bemi: [123 111  90 209 142 134 175 158 111 111 191 122]
Guf: [123 111  90 209 142 134 175 158 119 106 191 122]
zug: [140 120  66 105  55 128 115 131 118 113 120 120]
rotu: [169 124 141 173 125 154 116 177 126 121  77 126]
kes: [ 90 124 124 139 137 136 122 109 149 108 178  92]
dev: [109 106  68  75 112 109 164 139 169 136 109 104]
nupev: [ 73 130  87 142 110 156 135 115  74  91 159 126]
gom: [ 90 138 109 108 144 149  92  98 176 155 126 144]
kare: [ 85 137 178 112  99 118  98 133 156 152 112 142]
reta: [153 153  87 117 151 128  90 157 138 149  81 140]
Gam: [122 143 163  89  68 123 118 115 124 122 114 144]
dup bemi: 	[111]
dup gom: 	[144]
dup zug: 	[120]
dup kare: 	[112]
dup dev: 	[109]
[153 153  87 117 151 128  90 157 138 149  81 140]	reta

Faro: [ 77 126  59 160 124 128 148 113 162 134 110 102 105 134  94 102 113 190
 129 183 133 120]
defe: [135 132 147 106 131 106 132 105 122 125 117 141 106 138 138 119 144 123
 119 138 146 132]
Zuk: [152 135 179 115 135  86 131  87 110 120 112 159 156 146 190 117 161 104
 111  70 162 137]
vop: [145 133 164 119 133  97 130  98 115 122 116 151 148 141 173 119 152 112
 115  86 153 134]
luvel: [180 124 184  93 128 161  98 180  94 126 166 140 138 106 128 173 126  60
 141  96  95 132]
Noku: [108 125  94 140 125 143 132 139 142 132 130 111 113 123  98 126 113 151
 134 161 117 123]
lovep: [ 81 131  75 159 127 103 154  86 159 130  97 115 117 146 123  90 130 189
 119 160 154 124]
fal: [165 133 189 106 134 103 120 111 102 121 127 158 155 136 180 134 154 102
 118  69 145 137]
Bek: [167 136 200 106 137  82 126  87 100 118 115 168 164 146 203 122 168  87
 109  52 163 140]
gokur: [ 93 125 124 149 124 124 137 135 152 134 124 104 124 125 137 118 109 168
 134 176 119 121]
dup Zuk: 	[135]
[135 132 147 106 131 106 132 105 122 125 117 141 106 138 138 119 144 123
 119 138 146 132]	defe
[167 136 200 106 137  82 126  87 100 118 115 168 164 146 203 122 168  87
 109  52 163 140]	Bek
[145 133 164 119 133  97 130  98 115 122 116 151 148 141 173 119 152 112
 115  86 153 134]	vop
[165 133 189 106 134 103 120 111 102 121 127 158 155 136 180 134 154 102
 118  69 145 137]	fal

Leb: [145 166 156 176 150  98 106 124 148 112 134 180 145 171 130 134 110 165
 114 158 137 173 119 168 136 123 116 137 141 118 111 160 134 176 126 161
 108 152 111 119  99 131 116 124 165 161 112 112 153]
gevup: [134 120 117 134 111 182 104 191 147 122 140  98 121 117 145  81 148 144
  79 122 103 141 177 112 157 150 126  90 115 122 120 173 157  96  94  93
 122 122 150  90 182 155  82 148 116 122 108 122 109]
Padu: [180  78 146 150 137 120 175 149 138 130 141 109 141 117  70 177 131 167
 100  97 166 142 136  96 132 178 161 179 136 130 120 143 103 121 113 157
 136 113 141 178 130 184 158 140  93 150 168 105 158]
rivi: [145 166 156 176 150  98 106 124 170 112 134 180 145 171 130 134  80 165
 114 154 137 173 119 168 136 116 116 137 141 118 111 160 134 176 126 161
 108 152 111 119 101 131 116 124 165 161 112 112 153]
legak: [134 120 117 134 103 182 104 183 147 122 103  98 121 117 145  81 148 144
  79 138 103 141 177 112 157 150 117  90 115 122 120 173 157  96  94  93
 122 122 150  90 182 155  82 148 116 124 117  78 109]
[180  78 146 150 137 120 175 149 138 130 141 109 141 117  70 177 131 167
 100  97 166 142 136  96 132 178 161 179 136 130 120 143 103 121 113 157
 136 113 141 178 130 184 158 140  93 150 168 105 158]	Padu
[134 120 117 134 103 182 104 183 147 122 103  98 121 117 145  81 148 144
  79 138 103 141 177 112 157 150 117  90 115 122 120 173 157  96  94  93
 122 122 150  90 182 155  82 148 116 124 117  78 109]	legak
[145 166 156 176 150  98 106 124 170 112 134 180 145 171 130 134  80 165
 114 154 137 173 119 168 136 116 116 137 141 118 111 160 134 176 126 161
 108 152 111 119 101 131 116 124 165 161 112 112 153]	rivi

zifif: [112 196 129 112 112 113]
Sudo: [120 186  91 144 179 120]
kadol: [174 188 188  83 188 188]
kasuv: [193  94 110  63  85 109]
podem: [140 153 172 127 140 200]
Vemef: [132 139 181 132 135 200]
Zuro: [138 158 171 130 130 199]
Lenam: [ 82 182 132 132 112 109]
kun: [ 82  79 155 142 185 161]
dup Sudo: 	[120]
dup kadol: 	[188]
dup Zuro: 	[130]
dup zifif: 	[112]
dup Vemef: 	[132]
dup Lenam: 	[132]
[138 158 171 130 130 199]	Zuro

